[[141 119 141]
 [133 129 128]
 [131 150 122]
 [137 130 139]
 [131 140 137]]
->
[[129 128]
 [150 122]]

[[141 131 123 137 114]
 [130 140 129 138 105]
 [136 128 124 129 140]]
->
[[140 129]
 [128 124]]

[[128 127 131 128]
 [127 125 124 127]
 [131 124 122 131]
 [129 127 126 129]
 [131 120 101 131]]
->
[[125 124]
 [124 122]]

[[119 107 109]
 [115 146 114]
 [123 124 133]
 [116 149 108]]
->
[[146 114]
 [124 133]]

[[128 114 109 137 138]
 [128 128 128 128 128]
 [113 130 147 102 117]
 [109 120 123 111 138]]
->
[[128 128]
 [130 147]]

[[136 113 143 117]
 [110 136  99 117]
 [129 134 124 140]
 [123 127 120 118]]
->
[[136  99]
 [134 124]]

[[141 113 145 105]
 [114 124 122 102]
 [114 139 117 155]]
->
[[124 122]
 [139 117]]
---
[[149 153]
 [115 130]
 [117 134]]
->
[[149 153]
 [117 134]]

[[129 130 144 120 137 113 139]
 [132 128 137 113 125 111 136]
 [136 131 141 123 139 117 135]
 [128 130 135 107 135 112 132]]
->
[[129 130 144 120 137 113 139]
 [136 131 141 123 139 117 135]]

[[128 127 127 123]
 [126 131 128 134]
 [127 130 128 155]
 [128 129 127 106]]
->
[[128 127 127 123]
 [127 130 128 155]]

[[130 144 140 136 124 122 145 131 127 124 137 115]
 [124 125 131 124 147 122 106 129 120 119 131 117]
 [126 122 134 113 139 123 118 121 123 122 126 130]
 [131 140 141 142 112 120 149 137 130 125 141 114]
 [125 134 131 124 124 116 125 122 119 114 130 118]]
->
[[130 144 140 136 124 122 145 131 127 124 137 115]
 [126 122 134 113 139 123 118 121 123 122 126 130]
 [125 134 131 124 124 116 125 122 119 114 130 118]]

[[117 108 155 120 116]
 [145 134 107 135 130]
 [133 135 121 134 134]
 [136 107 140 125 124]]
->
[[117 108 155 120 116]
 [133 135 121 134 134]]

[[115 131 130 134 116 131]
 [115 143 116 127 135 126]
 [115 114 142 137 115 138]
 [115 116 145 129 120 145]
 [115 145 121 112 144 118]
 [115 118 146 124 125 142]
 [115 126 140 119 140 106]]
->
[[115 131 130 134 116 131]
 [115 114 142 137 115 138]
 [115 145 121 112 144 118]
 [115 126 140 119 140 106]]

[[104 132 124 121 129]
 [121 145 108 100 130]
 [133 125 118 123 118]
 [101 114 138 118 125]
 [118 124 139 134 127]]
->
[[104 132 124 121 129]
 [133 125 118 123 118]
 [118 124 139 134 127]]

[[130 120 134 104 130 141 124 114 127 123 116 137 114]
 [133 136 137 144 132 130 131 144 132 133 142 126 137]
 [137 137 147 144 134 138 136 147 126 129 147 125 138]]
->
[[130 120 134 104 130 141 124 114 127 123 116 137 114]
 [137 137 147 144 134 138 136 147 126 129 147 125 138]]
---
[[124 125 130 129]
 [128 101 116 123]
 [129 101 115 122]]
->
[[125 130]
 [101 116]]

[[112 146 130 117 128]
 [127 139 113 122 114]
 [124 132 115 117 120]
 [117 129 122 112 129]
 [120 116 116 107 131]]
->
[[146 130]
 [139 113]]

[[129 129 126 137]
 [120 103  99 111]
 [130 121 124 133]
 [123 133 128 123]
 [129 125 122 145]]
->
[[129 126]
 [103  99]]

[[132 127 135 123]
 [127 132 126 119]
 [131 148 124 154]]
->
[[127 135]
 [132 126]]

[[122 123 136]
 [115 152 111]]
->
[[123 136]
 [152 111]]

[[106 125 120 107 127]
 [146 125 124 136 140]
 [142 140 136 138 121]
 [125 129 116 119 128]
 [124 135 116 117 126]]
->
[[125 120]
 [125 124]]

[[158 128 127 138]
 [134 119 105 137]
 [151 144 132 140]]
->
[[128 127]
 [119 105]]

[[142 124 132]
 [107 124 128]
 [120 130 126]
 [157 133 128]
 [130 137 122]]
->
[[124 132]
 [124 128]]

[[124 147 101]
 [131 127 149]
 [139 115 139]]
->
[[147 101]
 [127 149]]
---
[[139 122]
 [146 107]
 [152 132]]
->
[[139 122]
 [146 107]]

[[123 143]
 [143 129]
 [151 133]
 [123 110]]
->
[[123 143]
 [143 129]]

[[139 150]
 [147 135]
 [142 135]]
->
[[139 150]
 [147 135]]

[[135 121 115]
 [108 132 133]
 [105 135 135]
 [123 123 118]]
->
[[135 121]
 [108 132]]

[[146 129 118 117]
 [103 110 127 140]
 [114 111 137 145]
 [123 128 100 107]
 [128 140 110 108]]
->
[[146 129]
 [103 110]]

[[102 122 101 130]
 [132 108 126 125]
 [124 139 115 119]
 [126 145 118 134]]
->
[[102 122]
 [132 108]]
